Below is a small trained network, with its code and all its weights. Each question gives an input and a class and asks what happens when units are switched off, that is, made to give their printed mean instead of their output.

import numpy as np


def w(rows, s, z=0):
    codes = np.array(rows[::2]) - 128.0
    scale = np.full(codes.shape[1], s)
    scale[-1] = z or s
    return codes * scale


def norm(h):
    return h / np.sqrt((h * h).mean(-1, keepdims=True) + 1e-5)


def f(y):
    return np.maximum(y, 0)


def log_softmax(a):
    a = a - a.max(-1, keepdims=True)
    return a - np.log(np.exp(a).sum(-1, keepdims=True))


def net(x, mask):
    res = np.array(x, float).reshape(1, 6) / 4 @ E
    u = 0
    for l in range(4):
        y = f(norm(res) @ A[l][:, :-1].T + A[l][:, -1])
        res = res + np.where(mask[u : u + 13], y, B[l][:, -1]) @ B[l][:, :-1]
        u += 13
    return log_softmax(norm(res)[-1] @ U[:, :-1].T + U[:, -1])


A, B = {}, {}
E = w([
[161,221,166,126,126,137,161,164,92,180,172,96],'x0',
[3,192,131,158,148,153,131,111,111,118,150,204],'x1',
[192,150,132,187,164,134,137,47,168,172,99,177],'x2',
[160,116,135,110,159,58,62,163,97,121,200,218],'x3',
[133,86,102,122,139,92,253,70,125,122,205,128],'x4',
[134,111,67,115,131,148,128,126,63,187,102,149],'x5',
],0.0062)
A[0] = w([
[130,171,130,161,92,156,150,140,146,177,148,79,97],'0.n0',
[125,139,131,96,179,98,94,129,137,133,150,127,46],'0.n1',
[115,108,31,86,157,162,120,125,28,245,85,158,34],'0.n2',
[136,163,211,107,77,59,117,104,203,67,160,158,43],'0.n3',
[125,127,254,180,122,151,114,142,208,57,175,115,28],'0.n4',
[140,151,158,210,108,158,20,186,124,113,71,131,23],'0.n5',
[116,140,220,124,163,133,130,105,181,95,127,86,60],'0.n6',
[133,72,168,126,139,83,95,98,118,106,164,202,92],'0.n7',
[159,110,110,150,172,92,121,133,144,113,87,97,87],'0.n8',
[143,106,89,78,84,123,138,148,164,125,156,114,112],'0.n9',
[186,176,113,162,143,131,92,47,217,177,142,174,2],'0.n10',
[92,154,117,137,99,165,132,60,102,100,115,112,97],'0.n11',
[169,177,103,121,176,124,119,190,146,138,192,151,153],'0.n12',
],0.0068,0.0054)
B[0] = w([
[86,108,173,156,108,45,139,168,132,188,82,143,204],'0.n0',
[151,132,107,118,136,125,126,165,135,120,103,160,140],'0.n1',
[185,157,49,234,152,179,94,176,188,109,231,53,255],'0.n2',
[147,127,38,179,136,158,110,165,115,152,173,98,190],'0.n3',
[155,125,14,205,171,174,76,161,132,177,178,82,196],'0.n4',
[100,156,104,11,188,122,83,42,130,190,111,105,221],'0.n5',
[155,157,39,172,100,133,128,151,125,129,168,109,176],'0.n6',
[121,149,105,118,115,109,210,170,166,146,64,131,231],'0.n7',
[152,143,158,116,61,130,120,75,99,161,148,105,168],'0.n8',
[140,151,159,122,105,151,144,78,89,89,151,132,200],'0.n9',
[157,127,139,168,203,166,166,116,2,32,55,121,196],'0.n10',
[192,174,173,112,74,95,157,167,188,103,138,153,186],'0.n11',
[128,180,136,122,82,90,188,131,96,148,75,113,242],'0.n12',
],0.0058,0.0038)
A[1] = w([
[22,171,101,181,138,174,114,97,65,152,124,203,21],'1.n0',
[67,105,115,40,100,128,103,221,108,79,193,92,87],'1.n1',
[179,85,150,91,129,75,104,141,115,114,104,96,62],'1.n2',
[85,1,50,136,112,124,70,55,182,46,86,177,88],'1.n3',
[104,101,125,143,97,192,145,93,200,125,82,95,41],'1.n4',
[149,87,111,156,118,130,125,173,182,109,123,155,48],'1.n5',
[139,103,96,123,108,182,126,129,99,172,138,152,3],'1.n6',
[123,79,67,118,143,152,98,127,151,83,118,152,74],'1.n7',
[151,223,148,135,99,147,147,110,90,142,181,109,118],'1.n8',
[129,121,174,90,159,187,84,145,146,136,129,125,20],'1.n9',
[169,117,205,166,183,164,134,103,151,122,100,170,20],'1.n10',
[181,119,142,115,198,46,60,165,99,101,193,223,110],'1.n11',
[67,152,101,113,86,123,142,105,138,139,165,184,126],'1.n12',
],0.0069,0.0028)
B[1] = w([
[229,86,197,131,101,173,84,178,222,74,143,180,215],'1.n0',
[104,132,146,217,133,216,150,55,20,76,81,122,253],'1.n1',
[177,130,192,129,104,228,116,151,168,98,141,195,180],'1.n2',
[142,138,203,154,190,55,104,253,60,237,156,110,248],'1.n3',
[67,147,93,164,83,80,153,172,148,180,100,192,205],'1.n4',
[134,193,122,132,116,95,110,105,116,156,158,158,152],'1.n5',
[160,163,107,141,156,126,89,227,158,126,191,104,142],'1.n6',
[145,181,181,163,171,112,171,130,129,175,149,65,188],'1.n7',
[105,64,153,125,164,71,80,179,105,158,113,188,251],'1.n8',
[97,197,115,82,169,120,119,25,137,148,176,167,144],'1.n9',
[83,103,84,173,130,176,108,103,14,60,100,121,156],'1.n10',
[57,191,34,151,42,202,226,156,189,184,16,76,225],'1.n11',
[220,103,186,86,127,138,120,131,157,69,133,129,184],'1.n12',
],0.0053,0.0045)
A[2] = w([
[66,154,189,86,176,170,131,127,251,48,189,190,78],'2.n0',
[193,111,175,129,146,201,96,212,114,147,134,173,171],'2.n1',
[117,130,108,94,124,83,36,115,127,107,88,130,46],'2.n2',
[198,50,155,63,52,133,112,103,160,151,128,105,35],'2.n3',
[191,109,80,134,134,96,238,136,111,83,238,154,152],'2.n4',
[218,139,158,95,75,135,137,49,71,148,136,128,84],'2.n5',
[74,159,57,124,2,82,194,141,176,156,52,142,3],'2.n6',
[67,57,98,96,148,34,232,48,131,106,220,149,58],'2.n7',
[133,65,138,147,217,88,185,54,134,144,190,137,108],'2.n8',
[130,182,192,120,48,122,114,143,59,184,179,137,117],'2.n9',
[75,151,128,165,110,111,114,154,199,142,84,136,145],'2.n10',
[244,82,115,130,54,176,107,70,131,183,121,72,123],'2.n11',
[126,138,14,188,141,165,96,150,187,131,241,67,33],'2.n12',
],0.0056,0.0029)
B[2] = w([
[255,79,157,107,57,140,108,156,144,108,190,173,154],'2.n0',
[145,98,148,117,113,91,198,81,194,99,156,124,238],'2.n1',
[132,155,136,129,137,171,143,92,142,196,157,115,142],'2.n2',
[206,164,197,103,117,135,129,199,186,55,197,226,153],'2.n3',
[110,129,110,96,131,180,50,91,180,169,100,110,253],'2.n4',
[94,122,160,139,145,132,85,119,174,80,105,161,165],'2.n5',
[89,152,63,87,31,160,210,151,99,148,45,147,191],'2.n6',
[104,193,137,66,166,180,68,110,144,201,150,110,175],'2.n7',
[166,168,155,103,204,150,89,124,121,165,108,89,174],'2.n8',
[116,54,117,160,149,76,114,105,187,99,115,126,192],'2.n9',
[217,94,85,86,80,120,179,115,113,153,121,110,193],'2.n10',
[124,153,142,155,114,141,115,160,152,86,202,251,222],'2.n11',
[105,137,96,213,106,93,86,149,157,110,222,90,210],'2.n12',
],0.0063,0.0057)
A[3] = w([
[116,135,152,115,61,78,175,142,158,163,59,123,106],'3.n0',
[133,146,71,132,145,143,55,164,144,137,140,110,131],'3.n1',
[108,153,94,96,103,130,95,110,133,140,72,135,129],'3.n2',
[94,73,114,79,98,126,89,136,33,73,140,107,96],'3.n3',
[127,115,130,167,182,157,146,56,42,54,80,116,173],'3.n4',
[145,133,89,121,97,152,99,66,153,138,111,158,124],'3.n5',
[112,169,135,6,151,168,50,75,143,171,107,113,2],'3.n6',
[183,138,113,126,189,86,144,109,168,97,157,177,211],'3.n7',
[118,124,175,127,150,1,144,140,105,173,128,120,11],'3.n8',
[173,119,82,163,143,134,107,107,69,119,143,135,90],'3.n9',
[119,137,190,163,188,54,99,168,127,194,107,127,92],'3.n10',
[59,86,158,108,94,154,135,117,66,38,134,66,73],'3.n11',
[118,112,124,40,162,139,162,75,129,139,153,120,80],'3.n12',
],0.0079,0.0023)
B[3] = w([
[70,118,60,57,100,114,132,148,36,115,133,170,253],'3.n0',
[78,111,96,111,113,149,176,61,150,138,194,66,245],'3.n1',
[186,123,112,60,144,143,172,91,145,140,136,122,185],'3.n2',
[166,130,153,227,203,130,113,104,123,172,49,124,160],'3.n3',
[149,132,164,162,207,108,120,69,130,53,24,200,180],'3.n4',
[60,124,163,84,195,83,129,141,93,98,146,82,198],'3.n5',
[93,131,209,13,209,148,116,62,178,178,187,81,210],'3.n6',
[76,129,130,116,73,158,76,135,93,68,105,99,245],'3.n7',
[74,15,195,78,111,4,113,159,53,123,195,156,169],'3.n8',
[56,109,97,205,176,123,162,137,133,95,99,106,182],'3.n9',
[67,59,173,126,109,62,162,129,85,131,149,83,226],'3.n10',
[211,147,115,209,255,108,129,82,123,150,47,180,185],'3.n11',
[104,134,149,10,166,153,70,106,169,154,85,98,157],'3.n12',
],0.0063,0.005)
U = w([
[130,158,42,218,136,171,113,151,171,164,203,52,157],'0',
[112,156,180,5,194,174,89,59,165,188,131,84,155],'1',
[146,138,150,201,209,157,136,79,70,87,4,165,161],'2',
[117,157,48,61,41,155,205,174,85,159,52,169,142],'3',
[195,109,212,106,61,156,86,167,182,39,179,213,115],'4',
[89,60,203,117,125,28,139,173,68,179,153,111,132],'5',
[81,95,79,95,103,82,123,56,118,57,152,101,114],'6',
[128,130,89,93,118,103,101,70,77,70,141,137,3],'7',
],0.012,0.0065)

Each question gives the input, the list of numbers given to net, and the class t.
The units are the neurons (one row each of A and B). Each row of codes is followed by its name. A weight is (code - 128) times the scale printed after its matrix; where a second scale follows, it is the last column's (A, B and U).
mask holds one flag per neuron, layer by layer. A switched-off neuron (its flag False) gives its mean, the last column of its row in B, instead of its output. The means were averaged over made-up inputs and are rounded, as every weight is.
A unit's drop is (log p(t) with every unit on - log p(t) with that unit switched off) / (log p(t) with every unit on - log p(t) with every unit switched off).
The circuit of an input: a set's keep is (log p(t) with only the set's units on - log p(t) with every unit switched off) / (log p(t) with every unit on - log p(t) with every unit switched off). Starting from the 12 units with the biggest drops (on a tie, the unit counted first), units are removed one at a time, each time the one whose removal leaves the highest keep (on an exact tie, the one counted first), for as long as the keep stays at least 0.8.
circuit, biggest first: the units of the circuit, biggest drop first
unit that matters most: the unit with the biggest drop
k most important neurons: the k neurons with the biggest drops, biggest first
k most important neurons of layer l: the k neurons of layer l with the biggest drops, biggest first
input [1,-7,-1,2,6,-1], class 4: 4 most important neurons	(2.n3; 1.n2; 2.n11; 0.n5)
input [0,-6,6,1,2,-8], class 0: unit that matters most	0.n4
input [-2,-8,-7,2,8,2], class 1: circuit, biggest first	(2.n4; 2.n7)
input [-4,1,1,7,-7,6], class 1: 2 most important neurons	(0.n5; 1.n4)
input [-4,-8,1,5,-8,4], class 1: 3 most important neurons of layer 1	(1.n0; 1.n9; 1.n11)
input [0,7,7,2,8,-3], class 1: circuit, biggest first	(2.n7; 2.n8)
input [-8,-7,7,-4,-5,-4], class 5: 2 most important neurons of layer 1	(1.n3; 1.n1)
input [-8,2,-1,6,0,7], class 5: 2 most important neurons of layer 3	(3.n8; 3.n10)
input [7,8,0,-7,-4,-2], class 4: 4 most important neurons	(1.n0; 1.n11; 2.n0; 0.n7)
input [3,2,-7,-6,-5,-1], class 2: circuit, biggest first	(1.n1; 3.n11)
input [-4,-7,7,-4,6,0], class 2: 4 most important neurons	(0.n10; 1.n10; 1.n0; 0.n5)
input [5,-7,-6,3,-5,-8], class 0: circuit, biggest first	(0.n4; 0.n3)
input [-7,5,-6,8,-8,-3], class 1: circuit, biggest first	(0.n5; 3.n6)
input [6,3,-1,6,-6,6], class 0: 2 most important neurons of layer 0	(0.n2; 0.n0)
input [7,7,6,2,8,-5], class 1: 3 most important neurons	(2.n4; 1.n3; 2.n7)
input [-3,-5,6,-7,4,-3], class 3: most important neuron	(1.n4)
input [0,-3,0,-7,6,-1], class 3: 3 most important neurons	(2.n6; 1.n4; 0.n0)
input [-8,-7,-2,2,-8,3], class 1: 2 most important neurons	(0.n5; 3.n6)
input [-8,-8,6,-7,2,5], class 4: circuit, biggest first	(2.n11; 2.n3)
input [7,5,-8,-5,-3,1], class 2: 2 most important neurons	(1.n1; 1.n3)
input [0,8,-4,0,-5,2], class 4: unit that matters most	1.n0
input [4,7,-4,-4,6,3], class 4: 2 most important neurons	(1.n0; 2.n0)
input [-8,-7,-1,0,2,6], class 5: 4 most important neurons	(1.n3; 1.n7; 1.n0; 0.n12)
input [-5,-8,4,-8,-4,6], class 3: circuit, biggest first	(1.n4; 2.n6)
input [-2,1,7,-1,0,8], class 0: 2 most important neurons	(0.n2; 2.n12)
input [-5,8,0,2,-7,-6], class 4: 2 most important neurons of layer 2	(2.n0; 2.n4)
input [-1,6,1,-1,7,-8], class 0: circuit, biggest first	(0.n4)
input [-1,4,-8,8,-4,8], class 0: 4 most important neurons	(0.n2; 1.n11; 1.n1; 0.n10)
input [-7,7,-7,-3,2,3], class 2: 2 most important neurons	(1.n1; 3.n11)
input [-4,6,2,6,-6,1], class 1: 2 most important neurons of layer 2	(2.n11; 2.n2)
